Here is a tiny trained network, its code and every weight. The questions are about switching its units off for an input and a class, where a switched-off unit gives its printed mean instead of its output.

import numpy as np


def w(rows, s, z=0):
    codes = np.array(rows[::2]) - 128.0
    scale = np.full(codes.shape[1], s)
    scale[-1] = z or s
    return codes * scale


def norm(h):
    return h / np.sqrt((h * h).mean(-1, keepdims=True) + 1e-5)


def f(y):
    return np.maximum(y, 0)


def log_softmax(a):
    a = a - a.max(-1, keepdims=True)
    return a - np.log(np.exp(a).sum(-1, keepdims=True))


def net(x, mask):
    res = np.array(x, float).reshape(1, 7) / 4 @ E
    u = 0
    for l in range(3):
        y = f(norm(res) @ A[l][:, :-1].T + A[l][:, -1])
        res = res + np.where(mask[u : u + 3], y, B[l][:, -1]) @ B[l][:, :-1]
        u += 3
    return log_softmax(norm(res)[-1] @ U[:, :-1].T + U[:, -1])


A, B = {}, {}
E = w([
[200,115,47,167,110,244,143,128],'x0',
[85,171,207,133,139,75,131,209],'x1',
[98,90,126,116,188,180,174,122],'x2',
[133,75,174,75,217,95,224,62],'x3',
[236,254,177,77,74,151,163,72],'x4',
[115,185,64,139,86,180,62,220],'x5',
[236,168,157,83,120,203,161,215],'x6',
],0.0086)
A[0] = w([
[188,180,155,115,69,133,136,100,3],'0.n0',
[158,112,79,150,97,227,88,146,13],'0.n1',
[99,161,142,117,145,114,76,248,23],'0.n2',
],0.011,0.0049)
B[0] = w([
[151,251,138,94,127,88,59,63,221],'0.n0',
[54,161,25,89,171,205,100,178,255],'0.n1',
[96,114,193,167,48,93,191,189,254],'0.n2',
],0.012,0.0049)
A[1] = w([
[224,15,145,119,254,96,181,122,76],'1.n0',
[32,59,95,145,166,16,63,70,2],'1.n1',
[172,90,122,37,205,134,140,85,110],'1.n2',
],0.0077,0.0057)
B[1] = w([
[113,89,148,26,102,175,185,129,250],'1.n0',
[100,115,77,183,130,53,8,31,254],'1.n1',
[181,89,203,171,130,158,147,154,229],'1.n2',
],0.014,0.0038)
A[2] = w([
[122,159,13,137,88,254,152,140,57],'2.n0',
[60,53,135,176,136,39,114,57,4],'2.n1',
[228,192,108,48,163,48,41,63,77],'2.n2',
],0.0081,0.0027)
B[2] = w([
[172,126,82,86,254,193,109,160,254],'2.n0',
[62,54,41,186,138,89,134,90,240],'2.n1',
[228,155,153,217,116,94,147,69,239],'2.n2',
],0.0097,0.006)
U = w([
[61,44,89,179,129,51,88,47,83],'0',
[126,138,34,118,161,233,80,199,235],'1',
[130,27,196,97,144,166,212,99,4],'2',
[232,195,166,151,99,110,112,77,199],'3',
[64,119,180,159,47,78,134,252,159],'4',
],0.017,0.0027)

Each question gives the input, the list of numbers given to net, and the class t.
The units are the neurons (one row each of A and B). Each row of codes is followed by its name. A weight is (code - 128) times the scale printed after its matrix; where a second scale follows, it is the last column's (A, B and U).
mask holds one flag per neuron, layer by layer. A switched-off neuron (its flag False) gives its mean, the last column of its row in B, instead of its output. The means were averaged over made-up inputs and are rounded, as every weight is.
A unit's drop is (log p(t) with every unit on - log p(t) with that unit switched off) / (log p(t) with every unit on - log p(t) with every unit switched off).
unit that matters most: the unit with the biggest drop
top k neurons: the k neurons with the biggest drops, biggest first
top k neurons in layer l: the k neurons of layer l with the biggest drops, biggest first
drop when u is switched off: that unit's drop, to one decimal
input [8,7,3,7,3,2,4], class 2: unit that matters most => 0.n1
input [6,-5,3,-2,-1,-1,-8], class 1: top 2 neurons => 0.n1; 2.n0
input [4,6,5,-5,0,-2,-3], class 4: top 2 neurons => 0.n2; 1.n0
input [1,1,-8,-6,-6,-5,1], class 4: top 2 neurons in layer 0 => 0.n2; 0.n0
input [-6,-8,-3,4,-4,-7,4], class 2: top 2 neurons => 1.n0; 1.n2
input [3,6,-3,-8,-3,-7,-2], class 4: top 2 neurons => 0.n2; 1.n1
input [-3,4,7,5,5,7,-1], class 4: top 2 neurons in layer 2 => 2.n0; 2.n2
input [0,7,3,-4,4,6,1], class 4: drop when 0.n2 is switched off => 1.1
input [-1,4,8,-1,-6,0,4], class 4: drop when 0.n2 is switched off => 0.1
input [-2,-1,-3,6,4,3,-4], class 3: drop when 2.n2 is switched off => 0.4
